(in the rows, 128 means zero)
Each row of numbers belongs to one of the elements below and depends on some of the facts about them. Some rows are named. Which element is each other row?

How the elements are related:
triri | γ 931
bozaso | Ξ gretram | γ 931
fludem | Ξ plobego gefun | Ω bopite | γ 931
plogrel | γ 758
lidel | Ω beska ruseru tresik klusuk | γ 594
buguk | Ξ tanik | γ 426
brenuk | Ξ rudaklu | γ 594
rabran | Ξ gruko brofiber | γ 931
stubrotri | Ω nugrobe vovu solom grinetrel nasko | γ 758
nelen | γ 758
plobego | Ω flebroflem | γ 594
ditromum | γ 426
kino | Ξ truno bratil | γ 931
klimakes | Ξ tradru stimos | γ 931
vaskur | Ξ plobego | γ 594
mepek | Ξ rudaklu stimos | Ω brustas | γ 931
siben | Ξ mepek | Ω bristuplok grinetrel brinik ditromum | γ 426
zeler | Ξ kolibran | γ 931
rudaklu | Ω gruko gilon miskoguk klimakes buguk nasko | γ 594
ganifler | Ξ vaflu giklipi | γ 426
treruk | Ξ pluni | γ 758
nasko | Ξ sopla vovu trilo fludem | γ 758
muvir | γ 426
skidrimo | Ξ truno zedra dritru | γ 931
tritrum | Ξ vaskur pigi dramevo | Ω zate kino nasko zeler | γ 758
drustan | Ξ gretram | γ 758
seda | γ 931
kubrafin | Ξ muru skopi treruk | Ω klugrifim | γ 931
goflil | Ξ plobego | γ 426
beska | γ 594
vebezi | Ω bristuplok gruma | γ 594
klabolin | Ξ vidos vaflu | γ 758
zedra | Ξ kigomes brenuk | Ω gruko gilon brozi | γ 758
kigrul | Ω ganifler | γ 758
skadum | Ξ ploplu | Ω skudul trarotom zeler | γ 594
zate | Ξ plobego stimos kigomes | γ 594
brozi | Ξ buguk | γ 931
drazufir | Ω gruko grinetrel brozi nazok voves sofe | γ 426
bregrer | γ 931
trilo | Ξ giklipi | γ 931
pigi | Ξ plobego | Ω treruk skulam bregrer | γ 931
groras | γ 426
vovu | Ξ flebroflem drustan | γ 758
dizuk | Ω ruseru klofla | γ 931
dritru | Ξ dramevo fludem | Ω stovok | γ 758
gefun | Ω skopi gruma nelen | γ 594
sofe | γ 758
bragi | Ω zabe buguk sofe | γ 758
stovok | Ξ pigi skuri | γ 931
stimos | Ω kolibran gruma stukludren drili kidi | γ 426
flebroflem | γ 758
skeplom | Ξ stivi | Ω drustan | γ 426
bristuplok | γ 426
plokli | γ 931
voti | Ξ flebroflem gefun | γ 931
skudul | Ξ vidos grinetrel vetre | γ 426
flodrel | Ω brustas | γ 594
brofiber | γ 758
mople | Ξ trufor draster | γ 594
fluku | Ξ gretram | Ω kolibran zagrik kigomes kino bregrer | γ 594
sotrol | γ 426
ploplu | Ξ goflil brusastol | Ω bopite | γ 426
miskoguk | γ 594
ruseru | γ 594
brinik | Ξ mepek | γ 758
kigomes | Ξ rudaklu | γ 594
kliri | Ξ sopla fluku | γ 426
stivi | Ω plogrel zeler | γ 931
gruko | γ 594
pligur | Ξ gruko zagrik | Ω bristuplok stodin | γ 594
brusastol | Ξ truno | Ω muvir klugrifim | γ 594
duga | γ 426
muru | Ξ solirul lufi trilo | Ω bristuplok mufer | γ 426
pluzul | Ξ lufi plobego gefun brenuk | γ 426
kefo | γ 426
gruma | Ξ gretram | γ 931
gruka | Ξ kino | Ω stukludren giklipi | γ 426
sozotron | Ω sotrol vikul trarotom duga drustan | γ 931
bratil | Ξ pluzul zate stimos | Ω plogrel tanik | γ 594
nazok | Ξ plobego klofe | γ 758
stugal | Ξ brenuk | Ω seda tresik muvir kidi | γ 931
rine | Ω trilo | γ 594
gretram | Ξ brenuk | γ 426
seplen | Ξ skadum | γ 758
tosiplas | Ω treruk miflikil | γ 594
plebril | Ξ pluzul | Ω sopla skidrimo | γ 931
nugrobe | γ 758
sisen | γ 931
bemin | Ξ vidos | γ 758
mutrun | Ξ bratil | Ω drili kidi triri kefo | γ 426
ligol | Ξ pigi | Ω klugrifim | γ 758
drububrem | Ξ grinetrel grozun mufer | Ω plokli bemin brinik nasko | γ 594
takom | Ω gruko triri | γ 931
skeme | Ω bristuplok seplen skudul brofiber | γ 931
gilon | γ 594
kidi | γ 594
tupir | Ω klusuk brustas kliri brofiber | γ 426
stuflin | Ξ mutrun kigomes | Ω sopla groras mople | γ 758
solirul | Ξ plebril zedra | Ω seplen kigromu stovok | γ 594
skopi | Ξ vovu mufer | γ 426
klofla | γ 594
pluni | Ξ plobego brenuk | Ω plokli muvir kigomes zeler draster | γ 594
zabe | γ 594
tanik | Ξ truno | γ 931
zagrik | Ξ zedra gefun | γ 426
grinetrel | Ξ stugal | γ 426
draster | Ξ kino bratil tosiplas | γ 594
klusuk | γ 426
giskul | Ω gruma kino ditromum | γ 758
mufer | Ξ vidos zedra flebroflem | γ 931
klugrifim | Ξ vovu | γ 426
nuflosos | Ξ dramevo | Ω buguk skulam voves kliri | γ 594
stodin | Ξ pigi | γ 594
trigasek | Ω skopi muvir bopite | γ 758
drazes | Ξ tradru | Ω kigromu bemin miflikil | γ 426
tresik | γ 758
dramevo | Ξ lufi | γ 758
kodi | Ω gruko skidrimo sisen brinik | γ 594
trufor | Ω brustas brenuk | γ 931
bopite | Ξ vaskur sasti vebezi | γ 931
trarotom | γ 426
kigromu | γ 758
drili | Ξ ganifler | γ 931
brustas | γ 426
pelus | Ξ brenuk | Ω ganifler trarotom duga | γ 594
skulam | Ξ fludem | γ 931
kolibran | Ξ tritrum grinetrel skuri | γ 758
sasti | γ 931
stusin | Ω pluzul sisen kidi nazok | γ 594
grozun | Ξ gruko gefun | γ 426
voves | Ξ rine miskoguk | γ 594
zubru | Ω nasko | γ 758
solom | γ 594
sutu | Ξ solirul kino | Ω grinetrel skulam | γ 931
vetre | Ξ plobego pigi rudaklu | Ω goflil | γ 758
vidos | Ξ sopla ganifler | γ 758
drodaver | Ω zate buguk | γ 426
vikul | Ξ sopla | γ 594
vaflu | Ξ pigi | Ω plokli truno kefo tanik | γ 594
klizus | Ξ plobego | Ω plokli | γ 758
sopla | Ξ fludem | γ 931
miflikil | γ 931
lufi | Ξ plobego pigi | γ 426
tradru | Ξ gruma | Ω klusuk drustan | γ 758
skuri | Ξ zagrik kigomes | Ω bristuplok bregrer | γ 594
stukludren | γ 758
klofe | γ 758
truno | Ξ lufi stimos | γ 758
giklipi | Ξ pluzul | γ 931

Known rows:
skidrimo: [170 137 124 121 128 140 133 122 131 126 134 130 113 135 133 139 127 127
 136 103 131 132 124 128 143 124 139 122 136 118 129 129 136 111 129 159
 147 112 136 129 127 143 130 128 133 129 132 134 126 124 128 135 110]
nasko: [148 132 121 126 129 135 115 118 130 107 131 120 105 136 134 135 126 117
 149 105 137 116 120 123 114 107 131 125 131 110 130 129 132 148 109 160
 127 133 150 135 134 139 148 125 124 129 130 136 133 143 124 151 118]
kubrafin: [137 121 125 116 130 115 130 125 123 144 124 138 123 129 137 126 129 128
 107 131 126 118 131 128 141 139 131 129 131 122 134 124 127  88 128 120
 140 108 126 129 127 143 121 134 126 127 123 135 117 122 128 130 117]
duga: [132 140 132 136 122 138 138 115 131 121 125 138 139 123 127 139 124 123
 120 144 140 151 141 128 125 113 126 132 132 136 132 139 147 178 119 116
 151 134 117 130 126  91 143 125 130 125 107 131 125 125 128 125 139]
nugrobe: [148 124 128 135 133 131 116 126 132 113 131 117 121 130 126 127 132 125
 145 114 130 123 117 127 121 129 124 122 131 127 120 130 134 146 128 145
 124 138 142 128 132 141 131 124 122 127 131 126 142 139 127 132 132]
bratil: [110 128 124 127 126 116 134 141 129 144 124 128 135 126 122 118 128 135
 121 135 116 116 129 128 125 124 129 131 122 128 130 130 108 113 129 114
  98 130 129 124 126 132 109 134 135 127 133 121 122 129 126 132 125]
lidel: [121 118 128 134 129 121 134 130 122 141 124 134 150 123 121 126 129 142
 104 148 121 142 132 128 130 150 130 130 128 140 128 131 112 101 136 104
 106 138 111 129 124 119 107 132 133 125 137 126 126 118 130 114 151]
skadum: [ 59 116 145 142 118 116 119 133 148 132 123 125  90 125 129 134 118 149
 111 137 135 137 120 141 108  77 136 127 109 153 134 119 122 114 146 121
 113 132 107 119 129 123 135 133 140 127 143 119 111  99 129  95 139]
brinik: [155 133 124 125 131 133 111 124 129 114 127 120 103 136 132 130 132 120
 143 103 133 114 121 125 116 101 131 126 131 108 129 131 128 140 120 155
 118 135 148 132 132 134 137 129 127 128 128 131 130 142 123 151 115]
tanik: [135 140 138 126 123 130 139 148 138 139 126 133  92 131 133 137 136 125
 124 115 135 121 121 135 147  76 136 123 129 138 128 132 134 145 153 152
 155 114 129 118 123 158 131 133 137 125 114 122 104 122 126 117 101]
trarotom: [124 139 132 134 122 136 141 117 136 119 125 138 135 123 125 138 128 120
 126 144 140 148 141 130 124 104 125 131 133 137 130 137 152 185 121 121
 157 134 118 129 129  94 143 125 131 126 105 132 124 126 128 130 128]
miflikil: [121 142 132 130 121 126 147 135 133 122 128 129 120 128 127 136 129 128
 146 122 130 128 133 135 132 118 124 126 130 126 123 124 147 146 120 145
 149 114 134 130 128 148 149 130 126 125 120 132 119 136 130 140 121]
brofiber: [ 94 122 127 157 129 140 159 123 143 108 131 112 146 120 127 142 133 128
 137 157 138 130 124 127 141 121 129 119 114 185 116 118 153 182 111 145
 172 145 112 150 129 137 167 109  97 118 109 148 145 153 132  88 144]
ganifler: [133 138 130 132 125 138 135 108 134 116 126 137 137 124 131 134 125 119
 119 142 138 145 139 127 120 116 127 132 133 131 134 136 147 163 111 119
 152 131 118 132 128  92 141 125 131 127 117 137 124 124 127 131 134]
bristuplok: [115 151 126 130 118 138 140 126 137 117 129 128 126 127 128 131 127 112
 151 130 133 132 135 131 120  90 122 131 124 127 132 132 152 192 112 134
 148 130 130 125 129 121 152 126 131 129 110 126 126 140 126 138 112]
sisen: [164 136 126 122 129 142 136 138 128 132 134 127 128 136 129 137 135 120
 140 109 126 129 128 127 154 150 134 122 136 129 123 131 132 123 132 167
 151 116 134 125 124 159 132 125 127 129 129 127 131 128 130 125 114]
gruka: [138 126 133 120 133 123 110 115 112 145 123 127 124 129 132 117 127 123
 113 136 117 116 125 127 125 107 127 133 130 115 136 130 122 104 128  91
 126 126 125 117 125  94 105 136 135 126 125 121 126 125 120 126 106]

Rows to name:
No name comes twice in this set of rows, the named rows included.
[135 140 118 117 130 134 127 113 127 131 125 135 129 128 136 128 128 110
 118 136 135 126 136 121 131 103 136 137 132 129 141 136 126 144 118 127
 158 128 126 128 127 110 135 126 134 131 108 134 121 126 125 138 108] -> klugrifim
[120 143 113 139 124 152 152 137 133 118 142 114 150 129 125 143 133 122
 159 121 119 137 126 119 148 137 141 119 123 157 118 132 124 152 124 175
 142 142 123 135 122 157 148 111 122 128 137 136 150 133 128 107 124] -> gruko
[110 120 128 122 135 118 118 131 114 157 129 124 140 126 127 103 130 124
 120 148 112 107 124 127 136 146 118 135 124 130 130 127 117 111 133  83
 117 127 120 109 125 112 110 132 128 130 123 113 131 127 124 110 106] -> stimos
[119 124 136 126 129 118 110 109 109 137 128 117 131 131 132 115 116 133
 135 127 113 114 122 134 112 111 122 132 124 100 134 118 132  92 116  76
 115 127 125 123 132  83 117 136 135 128 141 124 137 130 117 136 107] -> siben
[ 89 122 148 142 123 126  97 125 160 103 123 124  52 131 138 150 117 137
 120 114 163 137 110 140 100  33 139 123 113 146 135 122 144 160 141 159
 149 132 123 123 136 116 164 127 135 127 133 130 117 117 128 103 140] -> seplen
[140 149 118 119 123 123 148 139 135 134 125 132 118 133 134 130 138 116
 141 118 128 115 140 129 142 111 126 129 132 113 130 130 137 149 126 160
 148 108 146 128 129 164 142 136 127 129 107 129 111 149 127 155  99] -> gruma
[162 143 148 142 122 157 117 125 136 119 134 120  92 132 130 141 123 124
 142 105 132 145 106 133 127  43 142 119 130 134 130 141 148 161 138 145
 146 144 119 116 124  96 133 123 146 124 136 118 125 118 119 102 102] -> buguk
[119 127 130 139 123 125 142 130 130 130 125 131 143 123 121 130 124 142
 117 139 127 145 132 130 120 132 129 128 128 139 124 131 126 124 130 111
 113 136 113 135 128 117 117 128 132 124 138 129 127 121 129 124 155] -> flodrel
[123 126 129 131 131 137 126 113 119 130 129 125 143 126 131 128 126 123
 122 146 126 132 132 124 135 130 128 131 126 141 132 128 137 131 112 110
 147 131 112 127 125 102 132 119 124 126 123 133 138 123 126 111 121] -> grozun
[107 126 134 128 125 117 120 114 119 136 127 122 135 127 129 117 119 127
 130 143 120 121 129 134 115 115 117 133 122 119 132 120 136 121 120  84
 121 129 116 124 132  99 124 132 130 127 127 125 128 131 123 126 119] -> muru
[126 141 129 127 120 124 141 121 139 119 125 135 117 130 132 142 124 128
 130 117 139 135 138 136 125 103 127 128 132 118 133 123 150 139 113 141
 150 113 133 139 132 135 150 135 130 125 121 139 115 132 128 149 122] -> stovok

Now the same elements, written a new way:
Some rows with their names:
fluku: [118 147 127 144 135 109 124 126 146 131  90 118  91 119 126 100 115 149
 116 169 136 130 177 119 111  41 144 118 105 131 158 123  94 108]
drili: [122 110 126 128 132 134 136 137 111 138 152 135 143 116 115 125 146 113
 147 129 112 137 114 156 123 170 112 164 121 142 107 131 148 148]
muvir: [155 125 111 100 141 150 124 119 130 127 183 149 131 150 145 166 152 156
 143 125  89 152 113 136 141 143  97 125 143 141 112 156 144  96]
mutrun: [148 143 136 108  86  97 124 123 149  89 116  94 111 139 140 137 108 119
 142 162 149  99 157 107 115  77 163 101 140 127 143 118 124 132]
kino: [119  98 110 108 114 115 162 124 114 111 161 103 137 142 108 127 134  75
 110 108 113 120  88 121  92 159 123 112 152 142 132  94 139 163]
tosiplas: [137 119 128 114 112  81 111 123 144 132 121  93 119 129 126 124  82 119
 113 124 152 118 150  80 135  78 157  91 138 119 166 102 127 121]
goflil: [145 113 130 127 126 136 156 116 111 100 137 139 164 146 130 138 147  95
 127 119 135 129 110 170 130 161 149 156 154 156 110 142 131 146]
kefo: [130 139 118 115 131 162 109 113 122 113 156 145 143 144 151 118 144 150
 118  94 101 136  95 145 137 152 108 133 135 141 121 143 135 110]
muru: [119 116 113  90 113  97 120 136 155  89 101 122 145 102 133 124 132 152
 143 169 196  90 151 102  84  91 165 145  69 132 156 177 123 153]
kliri: [132 148 144 153 122 148 151 105 114  93 143 151 130 121 141 135 173 135
 147 128 102 113 125 178 129 155 106 159 102 150 114 138 132 132]
drustan: [104 148 144 166 155 161 149 120 104 130 118 155 118 142 116 126 184 119
 118 123 110 139 117 142 113 122  92 114 121 119 111 115  97 130]
ditromum: [133 138 109  99 135 152 124 117 131 106 152 139 154 145 151 109 154 150
 125  95 110 130  80 141 129 153 117 131 117 144 127 153 130 120]
nasko: [105 145 130 180 124 127 145 146 126 124 109 118 144 130 138 139 111 107
 126 137 118  88 131 169 164 211  56 155  91 121  77 117 100 152]
mufer: [ 93 116 143 135 135 150 161 128 101 144 139 131 117 113 108 133 178 125
 124 131 113 121 105 146 100 167  90 153  79 149 122 135 143 133]
bragi: [122 165 121 124 111 131  89 150 163 140  84 118 109 125 150 114  83 145
 132 130 151 114 153  98 154 121 138 103 132  84 127 128 108 120]
gruka: [152 134 117 109  83  95 114 130 158  70 132 107 125 126 153 155  89 128
 148 153 148  98 152  97 117  87 146 100 134 120 140 116 128 140]
tresik: [126 132 117 130 146 161 122 125 120 141 153 148 146 142 138 138 152 148
 121  91 113 150  92 120 139 176  94 117 136 107 111 130 124 115]

Name these rows:
No name comes twice in this set of rows, the named rows included.
[130  98 120 126 133 133 147 114 109 101 151 128 158 156 108 150 159  79
 111  95 136 145 102 121 116 163 120 110 165 135 120 111 118 156] -> truno
[144 128 145  93 101  90 134 109 143  92  88  96 109 166 125 125 134  95
 112 151 167 123 138  91  90  44 201  90 170 128 156 135 113 121] -> stimos
[123 152 148 149 125  95 142 127 141 142  50  78  80 150 116  81  79  79
  90 137 146 124 157 141 151  46 189  93 158 129 146  97  82 102] -> rudaklu
[119 134 139 122 112 111 139 142 137 140  91 117  61 122 116 144 131 127
 158 199 113 146 182 112  93  47 144 119 130 106 128 117 121 122] -> stugal
[168 116 117 100  98  88 120 136 146 104 135 123 126 132 147 170 111 130
 177 199 145 124 187 111 123  76 164 123 162 124 125 139 124 121] -> ploplu
[157 166 188 184 110 177 115  62 105  95 167 195 152  81 154 111 180 177
 156  39 127 141  72 129 122 136 183 128 168 112 158 101 192 142] -> brustas
[139 109 103 153 143 110 146 106 107  98 166 121 151 135 113 134 133  81
 111 117 114 118 131 152 122 137 101 138 120 162 129  94 116 148] -> zate
[104 143 115 148 138 154 159 125 118 118 131 138 114 119 109 116 183 116
 137 141  82 137 107 170  96 125  97 127 103 136 110 115 126 142] -> bozaso
[152 118 134 135 133  82 121 153 137 153  84 108 116 113 123 118  70 108
 129 172 163 134 192 135 158  98 182 145 146 131 137 137 117 119] -> vaflu
[127 170 121 128 101 122 111 121 161  94  98 126 101 126 149 123 118 149
 162 169 124 117 160 126 115  49 140 110 113 116 138 131 100 124] -> drazes
[ 98 118 128 110 124  90 126 137 148 127 107 109 124 100 123 132 119 172
 111 155 186  80 163  66 100  92 126 135  20 143 171 159 131 137] -> pligur
[101 106 115 111 133  96 132 133 135 117  95 117 132 108 115 107 141 150
 107 160 191 105 167  77  86  54 160 126  48 139 178 153 118 136] -> skuri
[128 127 136 142 121  85 129 127 132 134 101 110  98 116 119 133  98 134
 125 163 161 112 166 108 134  64 155 118 108 131 157 120 121 120] -> solirul

The same elements again, as new rows of numbers:
Some rows with their names:
trilo: [127 131 153 160  99 141 144 132 105 175 110 148 145 139 172 151 102 110
 154 115  95  82 155 106 143 145 150 126 111 148  75  71 106 112 112 167
 151 133 116 105 149 117 102 168 175 124 100  97 118 132  74 141 134]
brenuk: [113 144 140 165 103 146 140 136  86 161 143 157 156 145 199 130 135 119
 143 138 110  80 118 128 151 171 147 124  99 154  92  80 128 150 135 155
 182 114 132 112 167 134  98 166 192 117 111 102 131 121  73 133 145]
brofiber: [118 113 137 161  82 140 151 151 116 140 125 138 141 141 186 156  92 113
 138 125 122  94 155  98 141 153 161 125 105 151  86  66 119 106  95 163
 161 145 123 117 155 150  81 184 171 132 118 123 131 154  90 107 123]
stimos: [147 160 141 144 130 101 172 134 120 157 173 144 137 105 155 130 134 126
 114 117  93 115 126  94 128 178 119 109  78 169  71  35 148 139 133 149
 144 108  94 133 161 115  70 136 173 148 153 121  96 135  66 107 117]
lidel: [129 117 180 150 123 101 132 143 121 154 159 118 123 159 161 120 115 111
 121 103 121  86 145 100 153 155 119 101  85 142  82  74 147 130 128 140
 163 130  91 162 141 123  58 140 174 158 130 123 119 143  83 135 116]
tritrum: [178 127 182 135 153 143 131 108 139 153 123 136 132 134 133 152  98 122
 139 106  95  76 140  92 147 149 121 103  77 150  84  80 146 119 135 149
 138 139  87 149 137 115  31 135 163 151 136 138  95 137 107 128 152]
klofla: [117 103 173 162  98 129 150 150 106 161 131 142 124 146 195 138 108 115
 149 117 120  63 158 114 156 155 150 132  97 139  76  91 128 124 112 146
 161 125 135 139 150 133  91 166 170 129 115 118 146 135  68 142 121]
solom: [119  98 173 164  95 130 144 149 106 163 127 146 125 147 200 144 110 114
 147 115 118  64 162 113 153 152 148 135  92 137  73  91 129 126 106 146
 160 127 134 138 143 133  90 174 165 131 115 119 141 133  69 143 121]
nelen: [127 112 162 170 101 144 155 136 121 153 115 132 133 142 185 149  80 112
 148 115 119  70 154 110 148 150 157 128  92 148  90  76 136 112  98 153
 154 132 139 137 159 138  84 184 160 125 118 135 130 136  89 116 121]
bozaso: [137 157 167 177 111 142 150 123 114 198 107 139 150 149 165 143 104 116
 153 116 108  80 143 128 150 150 156 123  99 133  95  86 114 129 105 158
 172 121 127 138 159 120 102 178 177 120  99 102 127 111  56 143 146]
stovok: [136 141 168 156 116 152 144 126 112 186  91 144 129 137 155 141 102 117
 154 116  96  75 149 107 150 139 156 125 107 138  86  79 101 116 105 153
 163 137 118 120 146 115  92 162 169 121 104  98 126 116  69 159 139]
skuri: [136 156 164 136 113 117 170 134 141 154 124 126 130 128 162 118 113 130
 115 100 142 118 150 102 138 193 135 117  95 157  77  48 148 142 136 132
 187 135  80 150 154 166  15 118 197 128 111 106  92 146  47 168 107]
ligol: [148 151 182 134 154 137 134 130 151 132 123 109 110 177 107 111  90 123
 126 103 107  59 123  92 137 168 125 109 104 163  95  49 145  95 133 151
 145 129  77 120 184  92  87 134 170 142 132 145 109 118 116 134 101]
lufi: [125 127 139 146 116 146 170 121 104 155 118 167 123 120 180 150 110 122
 156 120  85  72 145  98 146 145 138 128  94 164  70  66 108 117 127 146
 145 125 122  93 155 104 100 153 148 113 127 113 112 129  83 146 137]
giskul: [146 125 173 157 123 118 152 129 146 150 137 109 136 140 151 143  84 116
 122  97 125 104 154  99 137 164 129 106  82 150  86  63 161 122 119 139
 151 136  97 161 152 145  37 151 168 145 125 142 101 147  86 116 105]
kigrul: [147 124 171 149 128 119 135 125 143 153 146 110 139 152 154 144  87 113
 121 106 118  95 147  96 142 153 124  98  82 144  92  69 153 122 118 148
 147 137  97 156 150 127  48 151 165 152 133 146 108 142  94 110 116]
groras: [116 115 154 163 100 124 177 140 126 167 123 145 124 138 189 151 100 111
 151 115 109  76 149 116 152 134 142 124  88 142  79  74 117 123 107 144
 152 128 139 136 155 118 101 176 143 122 126 129 129 140  72 134 126]

Rows to name:
No name comes twice in this set of rows, the named rows included.
[110 165 134 170 147 113 112 121  75 185 172 125 139 139 124 105 117 111
 101 122 101 133 109  93 152 126 130  66 105 157 132  55 109 141 119 142
 193 150 105 150 153 118  46 143 170 168 116  55 113 116  91 106 133] -> mepek
[142 135 183 153 131 109 142 143 156 144 144  92 127 173 131 126  87 114
 116  99 121  76 140 100 136 171 125 106  92 156  92  57 153 110 115 151
 147 124  85 150 174 106  84 153 174 156 138 157 115 131 107 104  93] -> trigasek
[148 144 172 159 120 150 142 126 116 191  92 149 124 128 148 142 111 119
 154 122  98  72 151 107 148 137 166 129 101 132  86  82 102 110  92 154
 166 134 123 134 139 116  83 170 161 126 108  96 131 114  60 147 139] -> skidrimo
[155 153 162 139 133 107 161 131 138 162 150 142 121 121 145 135 130 125
 121 119  91 101 133  92 138 156 124 103  81 148  81  48 126 128 121 148
 152 125  91 152 146 108  61 142 158 156 153 132 109 135  77 122 128] -> mutrun
[122 142 132 143  88 134 169 141 133 155 109 158 127 142 182 152 117 121
 148 129 109  91 140 114 150 147 157 126 100 140  77  66  91 113 110 156
 166 139 118 113 155 124  99 169 168 125 119 129 123 142  65 138 145] -> zagrik
[147 149 197 126 138 110 130 159 129 140 148 115  96 159 123  95 134 127
 113 111 103  54 123  87 136 185 126 120 106 155  78  42 145 105 131 152
 153 109  76 132 176  91  98 130 185 152 144 129 132 112  85 130  86] -> brusastol
[149 123 185 137 139 115 130 137 116 152 150 135 120 134 153 121 127 124
 123 109 108  78 144  91 141 162 118 113  88 147  70  68 151 130 137 140
 149 127  90 148 137 127  54 129 173 153 140 114 117 134  81 141 120] -> skadum
[169 137 189 127 124 114 126 140 151 162 126 139 128 158 152 143 136 123
 137 119 116  84 146 107 158 152 133 105  86 116  75  98 121 124 131 142
 162 150  72 171 115 130  35 133 188 171 130 141 121 148  70 156 164] -> drububrem
[143 166 192 142 136 104 133 139 162 169 109  94 113 188  99 108  95 116
 120  95 110  77 131 100 136 163 133 106 116 139  96  57 121 102 124 156
 154 130  66 144 167  85  99 135 181 153 118 132 115 114  82 152 105] -> kubrafin
[118 143 147 148  91 129 177 140 142 166 109 142 127 161 182 147 106 116
 148 125 112  80 139 122 153 146 151 120  97 139  86  74  90 122 112 151
 172 133 121 126 161 111 104 171 157 121 122 139 128 134  69 149 141] -> skopi
[145 153 158 160 134 124 135 125 130 159 156 117 154 152 152 132 105 115
 117 115 118 100 119 108 142 161 125  91  85 154 108  70 148 138 128 152
 165 130  97 155 171 130  49 155 179 152 130 131 104 123  98 103 134] -> tradru
[168 123 173 142 115 164 137 125 145 164  81 162 130 141 166 168  98 120
 160 129 103  71 154 113 159 133 161 124  89 126  93 106 108 104 100 155
 156 154 113 142 133 134  59 172 164 132 115 148 128 137  90 141 174] -> nasko
[141 152 164 131 127 109 124 135 134 154 132 122 136 162 122 130 106 115
 124 100  96  96 146  80 131 168 124 106 117 152  71  46 123 100 142 166
 138 134  59 109 151 101  91 132 191 153 124 110  93 138  92 139 114] -> fludem
[122 153 134 165 106 136 180 124 116 174 133 155 154 141 196 152 124 118
 146 126 101  90 125 136 145 158 144 120  87 150  87  70 112 148 124 154
 168 110 137 121 174 118 110 173 172 113 125 121 114 127  64 131 147] -> gretram

